After every row comes roughly how far along a hidden order it lies, from 0 to 15.
In the rows, 128 means zero.
[146 146 152 104 133 173 160 137 150  84 190 129 124 116 148 163  91 125
 134 129 112 134  81 130 123 162 116 157 110 119  69  86  89  98 141  65
 130 129 121  60 145 136 119]  12
[149 125 128 134  96 129 153 169 119 107 136 123 112 130  74 129 103 183
 103  77 100 119 128 169 126 128 132 134 104 110 140 125 134  83 114 173
 133 119 108 118 132 115 142]  10
[224 156 150 129 114 203 132 201 152  68 191 109 112  91 139 205  85 120
 114 110 149 110  94 132 229 171 132 146 126 121  75 141 129 189 154  91
 165 109 132  69 111 131 153]  0
[124 101 130  70 158  83 134 157 140 131 112 123 110 119  51 124 130 137
 166 116 137  97 132 175 102 100 134 115 172 110 121 151 120 170 108 107
 145 111 136 101 141  89 120]  0
[162 100 112 120 184 120 113 160 179 114 169 104  80 137 133 115 147  95
 130 130 160 159 137 135 121 138  97 162 112 133 141  96 114  81 198 115
 140 119 118 101  92  77 158]  10
[118 138 137 119 141 116 180  76 122 113 170 125 144 114 178 109 120 100
 135 119 138 155 112 129 112 150  96 161 114 113 100  84  86  67 129  94
 101 146 115  83 121 103  99]  15
[132  79 125 106 174 138 139 143 122  76 153  88  98 115 184 126  83 102
 118 128 136 161 143 101 128 156 168 150 129 168 107 109 158  77 148 193
 145 105 141 128  74  95 210]  15
[113 129 147 130 148 137 182 107 120 117 172 134 138 121 184 131 109 121
 114 116 109 139  94 136  84 112  88 148 103 131 119  65  40  81 135  95
 114 136 119  82 125 118 115]  12
[129  90 121  83 176 102 127 147 141 119 132 109 103 121 121 120 127 110
 155 115 146 140 135 127 121 132 147 138 150 137 120 139 142 125 139 137
 141 112 136 107 108  93 166]  8
[160 176 146 165 163 112 190 183  32  99 170 121 123  96 226 203 103  45
 124  54 192 121 130 117 170  94 125 132 135  89 135 158 114  66 225 156
 143 141 141  45  77  52 139]  5
[191 132 130 126 116 166 152 100 158 116 173 108 121  89 130 127  97 136
 123 120 135 176 105 162 187 173 100 177 122 118 118  86  65 144  97 142
 119 120 142  82  85 120 124]  5
[148 120 131 165  86 125 143 175 106 104 141 134 123 114  98 110 114 154
  89  95 119 130 120 142 142 117 131 130 106 135 143 114 151  86  97 170
 119 117  93 119 120 156 133]  12
[131 113 110 157 147 159 146 149 127  81 184 122 104 108 151 132 103 105
 113 106 130 161 117  85 168 164 120 167 107 137 147 103 134  64 156 191
 122 125 139 125  83 136 181]  15
[126 115 143 154  74  73 123 185 119 135 123 148 146 122  77  72 170 135
 141 133 112 108 141 117 122  86 126 104 131 135 155 142 118 136  71 101
 116 115  82 122 140 167  87]  6
[128 134 133 150 153 141 179  84  88 127 156 126 127  87 161 130 109 109
 122  88 151 161 113 155 138 105  88 147 111 109 168  93  56  74 118 173
 108 135 128 100  76  70 125]  8
[140 147 108 136 101 149 147 150 134 136 177 145 116 109  29 142 122 160
 140 109 129  92  84 174 149 105  81 142 112  80 153 124 107 118 148 150
 127 137 135  72 165 156  90]  3
[104  92 136  81 146 127 145 172 135 149 150 129  93  72  81 133 136 106
 186 121 103  94 129 158 110 128 169 129 188 151 108 125 106 137  91 166
 133 108 147  75 133 136  91]  0
[161 147 133 127 154 186 154 137 134 101 185 122 115 105 141 154 118  97
 134 107 163 152  96 148 165 161 115 159 104 114 117 100  91 111 116 128
 118 125 128  61  97  95 136]  7
[181 166 136 135 139 125 151 144 110  96 182 113 130 103 157 164 111  68
 144  97 213 144 122 128 180 164 139 129 121  92 110 154 148 120 169  98
 130 135 114  54 102  73 147]  6
[128 104 132 133  88 108 138 164 101 102 110 129 128 119  82 108 106 135
 116  99 122 109 128 136 132 118 156 113 131 135 122 151 148 118  74 161
 136 109 103 116 140 141 134]  10
[151 115 123 160 122 111 128 180 138 112 156 125 104 130 122 105 161 105
 111 115 126 145 126 114 131 126 104 142 102 140 156 103 119  67 150 134
 116 119  91 138 109 121 138]  12
[117 101 138 115 139 120 143 165 113 102 141 108 108 109 122 112 116 121
 138 110 116 130 135 120 129 142 174 134 139 160 121 125 142  94  96 178
 127 109 117 108 102 129 146]  11
[ 83 154 111 121 146 206 169  61 120 122 188 136 116  72 140 131 103  68
 164  95 205 187  98 174 147 169 103 157  77  93 157  96  76  53  93 173
  82 136 126  52  72  43 157]  11
[229 133 145 107 111 137 192 101 160 115 168  96 134 113 160 147 100 174
  88 132  88 149 105 130 179 214 114 211 167 135  47  54 107 140 142 126
 147 132 152  92 122 169  64]  10
[100 142 142 126 157 143 186 104 102 108 180 132 131 109 188 145 103  83
 138 102 136 143 104 137  92 126 102 142 104 112 127  86  72  47 141 119
 108 141 125  68 117  86  99]  13

[127 154 116 132 148 146 114 116 120 132 140 153 104 151 120 111 143 123
 135 107 115  79  79 128 166 122  26 117 139 149  68 135  68 123 141 165
 117 113 172 103 164 112  96  71 135  52 148 114 163 103 119 113 176 138
 114 151 128 135 180 148 142 159  71 126 158 134 140 174 110 161 179 107
 130 182  99  83 188 172  62  90 160 127  94 206  87 139 115 107 144  80
 149 133 125  92 116 122 130  24 104 193 131 164 144 107 158 131]  9
[110 169 113 119 139 134 125 132 147 125 144 155  62 157  87  90  79 142
 158 102 104  88  86 160 155 109  68 107 112 150  81 125 113 123 161 125
 124 122 138 110 173 135 107  90 139  90 131  94 182 109 118 109 151 187
  90 140 129 135 153 134 164 160  81 161 151 137 124 151  76 135 155 117
 151 150 101 110 160 150 125 104 126 134  97 149  64 158 124 130 146  93
 154 137 130  97 116 103 122  55 103 160 141 156 143 140 158 127]  13
[145  92 160 142 117 140 137 122 108 151 118 111 171 108 137 136 164 134
 116 146 165 179 179  91 126 139 178 158 185 113 156 122 152 152  78 129
 129 141 113 116 100 116 146 174  99 173 141 134  98 130 138 157 105  73
 156 135 139 119 107 137 113  92 137  98 113 122 139  83 160 131  99 128
 103 137 133 137  95 127 187 138 122 121 143 129 164  94 102 112 103 117
  87 147 138 150 131 121 130 183 130 135 111 121 126 117 136 122]  4
[136 112 137 126 115 136 164 139 113 102 116 118 104 107 145 156  97 117
 140 135 164 153 147  63 144  96 142 147  81  84 165 116 130 153 114  87
 133 165  95 126 127 133 151 120  72 149 131 101 149 116 109 158  76 118
 123 151 131 139  97 101 152 116 101 124 127 137 104 115 134 120 101 124
 136 112 125 152 102 116 149 116  95 114 153 119 122 139 125 114 131 146
  82 114 132 116 137 132 136 123 119 115 130 101 139 133  96 136]  11
[117  60 136 108  62 141 127 140  92 113 122 101 143 140 166 165 114 148
 108 136 131 126 166 126 102 150 139 144 177  91 184 120 117  85  91 135
 118 116  86  94  97 129 165 172 133 181 136 195 102 142 146 125 125  96
 182  91 131 101 114 168 112  88 161 100 125  97 148 101 153 133 138 123
 134 123 138 134 112 121 192 153 123 115 101 146 182 110 139  99 115 122
  85 138 110 159 132 195 144 208 129  93 129 109 117 101 118 120]  0
[111 115 135 116 106 142 102 141 110  76 111 127  90 127 130 156  67 139
 145  97 101  77  90 103 144  86  33 127  34 127 131 118  96  48 134 108
 114 136 100  90 165 134 159  96 136  90 141 162 168 119 112  91 138 144
 112 139 128 109 120 145 167 150  86 129 153 122 134 182 123 189 147 116
 166 148 104 119 148 139 128 114 134 107 117 177  92 150 154  88 146  85
 115 116 116  76 117 160 150  88  93 158 120 140 123 105  95 125]  9
[154 236 121 160 166 144 145  93 163 197 101 163 138 131  60  71 156 147
 146 115 160 167 144 138 139 123 155 130 210 144  68 139 135 190 107 117
 132 152 162 141 157 118  85 116 138  94 138  12 141 122 103 170 115 167
  87 153 150 155 167 109 103 125 122 116 136 160 129  67 102  99 105 117
  82 164 119 126 133 164  77  97 119 150 146  79  77 119  51 134 102 160
 144 165 158 107 116  28 100  95 112 191 101 148 136 136 192 133]  10
[146 102 140 126  97 154 160 128 132 117  99 104 139 111 134 147 122 101
 132 133 160 125 151  28 159 108 177 157  84  95 171 128 184 171 141 120
 149 172 140 153 144 143 161 108  52 154 134  95 170 119 102 161  37  88
 105 141 135 146  85  94 104 163  85 125 111 159  93 133 137 149  91 121
 136 122 129 155 126  98 204 121  77 105 174 138  82 144 113 110 144 125
 135  65 109 104  90 113 136  77 143 104 125 115 148  89  63 146]  15
[156 162 120 149 161 156 138  86 161 197 100 156 159 138  81  76 190 125
 135 120 155 183 134 123 141 137 156 118 202 164  84 151 138 197 122 137
 135 157 181 154 164 119  91 122 152  93 143  39 157 107  93 174 113 105
  95 149 150 159 142 117  89 136 135 120 131 157 129  85 131 103 107 121
  81 169 121 120 145 153  81 100 113 143 145 100  75 112  68 133 101 119
 167 145 158 108  91  24  83  71 129 190  91 159 134 120 169 145]  11
[142 145 140 141 149 152 128 108 152 171  91 137 150 150 105 109 175 147
 146 133 151 224 164 106 108 130 219 142 188 141 122 136 161 165 105  79
 144 139 145 139 141 117 154 168 146 129 131  60 158 130 112 145  84 110
  87 131 137 154 118 103  86 117 139 130 124 145 119  58 132 101  67 144
 102 128 134 139 113 130 106 105  94 155 162  65 105 110 110 125 108 163
 133 163 158 102 107  29 114 141 124 147 103 143 142 121 157 137]  10
[117  60 141 113  79 146 125 134  97 110 121 104 144 134 166 153 123 142
 105 137 134 156 160 115  99 147 143 143 165  96 179 119 140 116  99 141
 127 127  91  98 103 130 151 174 115 161 132 180  79 145 130 136 118  91
 176  93 134 102 113 165 115  99 151 113 121 100 142 107 147 128 127 126
 131 122 135 131 107 115 206 159 115 120 117 130 171 112 125 117 110 131
  93 129 116 159 131 199 138 192 131  83 132 108 120  98 127 122]  2
[117 174 116 126 170 128 115 123 154 119 137 142  62 150  82 111  91 134
 157 106 101  83  81 158 154 107  59  94  79 149  82 127 110 137 166 122
 125 136 143 123 161 137  99 118 140  71 131  87 181 110 119 116 151 195
  72 143 131 137 143 127 168 151  94 162 156 139 128 152  80 127 152 124
 147 146 105 118 145 141  55  98 128 137 110 134  83 156 123 141 141 100
 157 138 132  99 114 104 118  46 107 157 136 159 142 149 166 125]  14
[109  73 158 108  55 144 103 164  86  55 105  86 130 135 159 168  92 144
 110 121 121  84 158  99  94 115  65 138 129 102 165 119 102  23  84 132
 116  98  73  83 116 119 210 133 155 165 144 233 126 162 184  79 148 109
 173 114 122  97 113 170 189 115 115 106 143  97 133 148 155 168 149 127
 144 110 138 129 120 119 163 155 146  96 122 173 164 130 171  74 147  73
  98 128 117 120 140 244 166 206 112 101 132 101 119  96  72 124]  0
